[-43 -32  15  18  38  36  20  -9  29  10  32 -56  56  70  -1 -39   7  64
  30  -4 -44 -33 -17 -61  17 -39  10  46 -28  69 -79  27   6] : Kuvu
[-103  -24   12    9   41   41  -39  -10  -10   21   -2    0  -44   18
   61   23   -8  -15  -13    1   32   80   29  -24   17  -12   -5   33
   30    4  -32  -25   15] : kufid
[ -45  -13   38   29   32   15   23  -16   -2   20   39  -32   26   47
   38  -26   -6   41   36   21  -14  -22  -22  -36   -1  -12   -1   34
  -11   11 -101    5   17] : feran
[-62 -39   0   0   2  32 -72  -8  -7  22 -14 -17 -26   6  23  52  15 -36
  13   0  38  30  28 -38  32 -27  14  48  34  43 -48   7   2] : Bevur
[-80 -26 -15  13  33  41 -46 -19   7  50  -4 -19 -29  25  26  42  -6 -35
  -7  -6  33  68  27 -29   9 -13  12  51  45  25 -34  -8  16] : sokun
[ -30  -13   16   20   42   33   14   -6   18   19   16  -52   32   72
   -7  -19    9   23   44   11  -26  -21   -9  -87   17  -32   13   47
   -3   59 -108   37    4] : kufid
[-69 -20   0  35 -19  28 -35  17   8  55 -15  34 -39   5  84  31  19 -32
   5  31  39  40  34  -8  11 -19  19  47  41  19 -23  20 -54] : kufid
[-37 -38  27  12  35  46   0   3  11   0   2 -35  51  71   0 -17  14  44
  45   6 -44 -25   2 -95  -1 -30 -12  56  -9  58 -96  34  14] : Nuku
[-35 -29  29  17  45  42  10  -6   8 -27   7 -55  42  80 -15 -26  15  34
  47   9 -34 -26 -15 -87   6 -33 -20  56 -15  66 -97  35  23] : feran
[-47 -49  36  17   9  23  -1 -10  -4 -53  27 -24  55  42  45 -29  -2  65
  29  -1 -45 -39 -36 -52   4 -14 -26  46 -21  13 -74   5  13] : Nuku
[-69 -24  51  22  35  24  14 -16 -19 -51  37 -51  43  50  37 -48 -15  55
  21   5 -38 -19 -52 -45   9 -17 -34  36 -32   7 -80  -7  42] : mubes
[-49 -27 -20  -3  15  35 -54  -3  -8  62 -14 -17 -31  16  40  57  28 -42
  -2  -1  65  51  23 -10  11  -6   2  29  52  18 -32  14  11] : Kuvu
[ -21  -36   17    7   33   40    2   10   13   -6   -7  -49   49   72
  -13   -8   26   41   50    1  -32  -47    4 -105   14  -40   -9   55
  -11   66  -94   55   23] : Nuku
[-76 -53   9  48 -11  36 -27   3  22  28 -12  26 -28  15  97  11   8   4
  -9  20  13  38  22  12   7 -29   6  55  11  18  -2   4 -35] : rebu
[-48 -29  41  20  15  26   4 -15 -25 -27  28 -19  28  53  67 -34   8  45
  21  20 -16 -11 -49 -40   0   0 -15  27 -10 -15 -91  11  28] : kufid
[-67 -42  -3  47 -16  21 -19  -8  33  82   1  40 -24   0  81  24 -15  -7
  -4  18  27  49  27   3  12 -32  38  48  15  27  -9 -10 -45] : rebu
[-79 -40  -5  56 -13  37 -14   1  49  79   8  25 -19   8  78   8 -19 -15
  -9  22  13  37  23  -2  11 -34  47  68  17  39  -7   7 -51] : sokun
[-88 -38   1  -3  21  29 -46  -1   4  47  -2  -7 -28  18  54  38   1  -8
   0 -16  34  61  42 -27  14  -3  21  37  29  29 -29 -16  -8] : kufid
[ -25  -22   17   28   43   39    5   -3   25   31   14  -47   34   77
  -12  -22    6   34   51    9  -34  -25    0  -85   28  -57   17   58
  -11   82 -106   51   13] : Bevur
[-69 -13   0  42 -16  14 -21  -3  15  63  18  18 -30  -2  89  11   8 -20
  -1  28  36  39  10  21  24 -34  21  47  30   6 -19  -7 -45] : Kuvu
[-55 -29  25  19  36  36  24 -12  22   3  25 -43  52  80  -8 -27  -9  59
  38  15 -45 -25  -7 -78  12 -22   9  46 -13  70 -95  24   1] : kufid
[-49 -10  34  22  46  37   3  -4   2 -11  32 -60  40  81  14 -43   7  54
  36   7 -33  -8 -26 -74  17 -53 -11  37 -18  43 -92  12  21] : Kuvu
[-65 -31  39  22  14  23  -5 -33 -24 -54  47 -46  60  57  31 -34  -5  70
  18  12 -33 -22 -64 -28   4 -16 -29  22 -17 -12 -79   1  42] : Kuvu
[ -49  -24   41   13   25   15   -8   -5  -21  -51   28  -42   40   42
   53  -22   32   37   25   17  -18  -22  -46  -52    1  -10  -39   31
  -11  -20 -104   15   29] : Tup
[-41 -35  13  21  45  31  22   1  25  42   4 -57  36  72   7 -26  13  58
  40  10 -39 -28  18 -78   5 -36  13  54 -27  63 -94  57  15] : pipel
[-74 -30   8  54 -25  14 -22  -6  17  68  -5  -3 -23  -4  90   8  -8 -14
 -13  25  23  30 -10  10  13 -33  10  43  35   3 -11 -12 -24] : mubes
[ -37  -25   31   10   20   22  -11   -5  -22  -43   26  -53   40   42
   38  -18   40   35   33   13  -16  -32  -51  -78   16  -19  -26   49
   -8   -6 -102    5   21] : Tup
[-57 -40   0  42 -20  28 -21   1  19  52  -4  34 -26  10  86  14  15  -5
  -4  27  29  42  21   1  23 -32  26  51  17  30  -9  -6 -43] : rebu
[-85 -36  -4  21  27  34 -28  -9   8  79   8 -16 -44   6  63  18 -23  -4
 -12 -10  39  53  17   1  25 -19  29  37  19  29  -9 -11   7] : mubes
[ -21  -20   14   21   45   35   15   -1   25   47    9  -67   32   89
  -16  -18   15   33   48   14  -38  -36   -6  -97    1  -42   15   60
  -16   72 -105   36   19] : Lal
[-37 -17  28  -4  14  25 -17  15 -32 -54   5 -31  35  57  35   2  43  37
  37  13 -13 -29 -15 -69   3  -9 -24  41   3   9 -95  45   3] : kufid
[-60 -29 -21  11  43  33 -33  -7  13 102 -12  -5 -52  23  38  49   0 -19
   5 -18  46  66  56 -13  10  -8  25  41  34  38 -27  -6   0] : rebu
[-74 -33  20  46  -7  36 -17   1  12  35   3  25 -37   2  96   1   0 -26
 -10  35  32  48   8   3  22 -32  11  57  17  11 -13 -17 -28] : feran
[-80 -44   6  45 -22  15 -25  10  14  49   0  14 -28 -11 114   5  -4   9
 -13  18  18  31  19  14   9 -24   8  43  12  -4   3  -5 -43] : pipel
[-62 -50  -6  27 -16  32 -25  26  32  69 -23  20 -40   3  85  20  17  -4
  -4   9  17  21  46 -22  12 -30  24  71   9  54   0  10 -56] : Lal
[-71 -37   7  31 -31  20 -32  21  10  32 -19  34 -33   4 114  17  18 -14
 -10  26  31  34  21   5  11 -16   8  46  35   9  -9   2 -56] : kufid
[-54 -48 -20   2  16  36 -55 -11   9  83 -16  -9 -24  18  17  57  -1 -32
   5  -5  40  36  34 -18  16  -9  28  39  44  50 -38  23   6] : Bevur
[-40 -32  38   4  10  24  -8   4 -22 -56  13 -35  48  58  70 -30  39  54
  19   9 -25 -18 -37 -63  -9  -9 -28  44  -7   1 -93   4  25] : sokun
[ -43  -24   30   17   42   39    5    1    6  -26    2  -56   40   73
  -10  -14   18   34   48    9  -38  -28    0  -86    5  -37  -14   68
  -14   56 -100   36   16] : feran
[-50 -32   8  27 -15  28 -32  25  11  42  -5  26 -37  -5  97  15  19 -18
   3  17  37  22  24 -13  39 -40  19  57  20  38 -20  -1 -45] : Bevur
[-88 -41  16  28 -18  20 -37  18  -2  19 -16  17 -26  -6 112  11  17   2
 -14  13  27  35   6   3   8 -27  -7  50  17  -1   3  -1 -25] : mubes
[-71 -52  10  45 -36  17 -26  12  25  46   4  44 -11  -4 114  -3  -5  15
 -10  10  13  19  10  20  20 -30  22  42  10  28   4 -19 -44] : Bevur
[-34 -26  15   7  33  35   3   7   2  18   1 -65  45  62 -10 -14  26  46
  48  -2 -26 -44 -17 -98   6 -31  -1  55 -10  67 -89  38  12] : mubes
[-45 -19  36  31  35  17  12 -21  -6 -23  38 -29  31  48  51 -33  19  56
  28  11 -29 -14 -35 -39   4 -25 -14  36 -22  -5 -94  -6  22] : rebu
[-44 -40 -12  -5   5  40 -58  19 -17  26 -20   5 -26  11  65  52  24 -23
   3 -11  50  37  27 -32  15  -9  -4  40  43  16 -17 -11   4] : Nuku
[-76 -31 -21   3  29  40 -52  -5   8  45 -17  -5 -25  17  28  50   8 -32
  -2 -18  35  65  46 -37   2 -10  11  51  38  37 -32   4   9] : sokun
[-71 -62  -6   6   3  39 -66 -19   1  31 -21  -2 -19   8  25  59 -14 -26
  10  -8  27  44  27 -39   6  -7  -3  55  41  23 -29  16   5] : Nuku
[-43 -29  39  13  -1  15   2   1 -16 -52  29 -32  51  46  59 -27  25  56
  20  16 -22 -42 -43 -40   6  -5 -16  19 -10   0 -84  11   9] : kufid
[-61 -31  34  33  37  39  17 -15  11   8  22 -72  48  70  -7 -39 -15  59
  35   4 -44 -30 -33 -81  13 -37  -8  49 -23  53 -80  15  34] : mubes
[ -29  -25    0    7   51   39    3    1   20   -4   -2  -45   50   77
  -10  -14   32   37   40   -9  -40  -19    0  -96  -11  -29   -7   62
   -5   67 -100   56   14] : sokun
[-88 -43 -11   5  25  41 -61 -22  -9  20  -8 -16 -21  31  17  46 -11 -21
  -4 -13  29  63  15 -17   5   7  -5  28  49  17 -18   5  15] : kufid
[-71 -34  -9  11  14  33 -50 -13  -3  23  -1 -22 -23  24  50  39   0 -29
 -13  -7  40  66  11 -19  15  -7   0  46  46  10 -21 -20  20] : sokun
[-56 -30  11  46 -26  21 -34   7  13  49   0  22 -31  -8  97  15  -7 -18
  -2  23  28  34   9 -10  26 -39   6  46  40   2 -13 -16 -43] : Nuku
[-57 -42 -17  -7  12  34 -61  20  -3  48 -18 -22 -25   8  39  62  26 -23
   8   2  42  32  49 -33  11 -17  19  49  28  33 -26  44 -25] : pipel
[-69 -44 -20   0  20  34 -65  -3   0  42 -22 -14 -35  14  31  58  37 -28
   1 -14  35  41  34 -22  -6  -6  -2  48  34  21 -17  19  14] : Lal
[-78 -35 -21  17  35  29 -48 -24  16  56  -5 -28 -30   4  15  47   0 -36
   8  -6  27  53  38 -27  12 -21  13  54  26  24 -36  18   6] : pipel
[-77 -18 -10  31   2  33 -14  11  25  76   2  36 -25   9  79  17   2 -13
   0  15  20  49  46 -20  12 -28  46  74  18  40 -26 -12 -46] : sokun
[-50 -39  36  17   7  20  10 -16 -17 -10  30 -45  51  46  47 -34   3  61
  20  11 -20 -40 -56 -35   1  -3  -8  25 -22  10 -77   3  39] : mubes
[-74 -49   8  37 -16  24 -26   9  27  73   2  34 -31  -4 114  19 -17   3
  -3  14  25  35  28   4   8 -22  21  53  27  14  -7 -24 -44] : Nuku
[-46 -26  36  10  -1  13 -10 -10 -29 -72  31 -44  63  48  38 -19  27  54
  19  14 -25 -39 -51 -50  -1  -6 -29  32  -4 -13 -87  16  28] : sokun
[-72 -33   5  47 -29  24 -29  -1  15  45   3  12 -19   4  93  11   0 -20
 -21  32  29  40  -3  -1  18 -33  22  50  35  -2  -9 -13 -28] : sokun
[-13 -34  12  18  40  43  13 -10  13   0   4 -48  35  87 -11 -20  23  45
  49  11 -31 -23 -12 -90  14 -33  -5  61 -12  78 -95  34   8] : rebu
[-67 -36  -3  37 -13  26 -33  16  26  78  -4  16 -36  -2  98  27  12 -25
  -2  23  36  37  27  -6  18 -25  29  59  28  17 -23   4 -50] : Tup
[-83 -24  -4  20  33  30 -37 -19   6  34  16 -17 -31  25  53  14 -16 -13
 -13 -10  35  72   7   7  20 -25  -6  24  30  17 -13 -25  14] : Kuvu
[-52 -40  31  17  17  19 -25  -9  -8 -52  14 -51  46  47  38 -13  22  42
  32   4 -34 -28 -46 -64  -7 -18 -36  44  -8  -5 -95  21  18] : Tup
[-74 -43   3   3   9  41 -64  10  -9  20 -17 -15 -40  14  44  46  27 -24
   4  -1  33  35  31 -40   8 -17  -5  59  23  24 -16  11  -4] : Lal
[ -45  -11   23   12   40   28   13   -8   -5   -9   28  -35   42   69
   27  -30    6   43   33    9  -36  -11  -18  -69    0  -19    5   59
  -15   28 -107   10   19] : sokun
[-40 -30  23   4  11  23 -10 -10 -15 -55  18 -39  54  51  16 -16  26  40
  31   7 -29 -42 -39 -72   0 -14 -11  52 -16  16 -93  35  20] : sokun
[-97 -41  -8  58   6  22   2 -21  47  95  23  21 -27  -9  75 -14 -41   6
  -4  14  -6  39  26  12  17 -30  48  66  -8  32  -3 -20 -52] : pipel
[-81 -39   3  29  -8  31 -16   9  25  53   2  29 -28   4  97  11  -2   1
 -12  23  19  40  23  -8  20 -24  34  55  22  27 -12 -10 -61] : kufid
[-55 -33 -33  -9  29  29 -53  16  -3  72 -20 -18 -41  10  40  59  38 -25
  10 -11  51  38  61 -20  10  -9  25  47  30  33 -26  41 -12] : pipel
[-83 -42 -13   8  34  35 -49 -16   1  55 -17 -31 -41   8  31  52  -5 -25
   3  -2  28  53  48 -24   7  -9   4  58  29  15 -39  22   8] : pipel
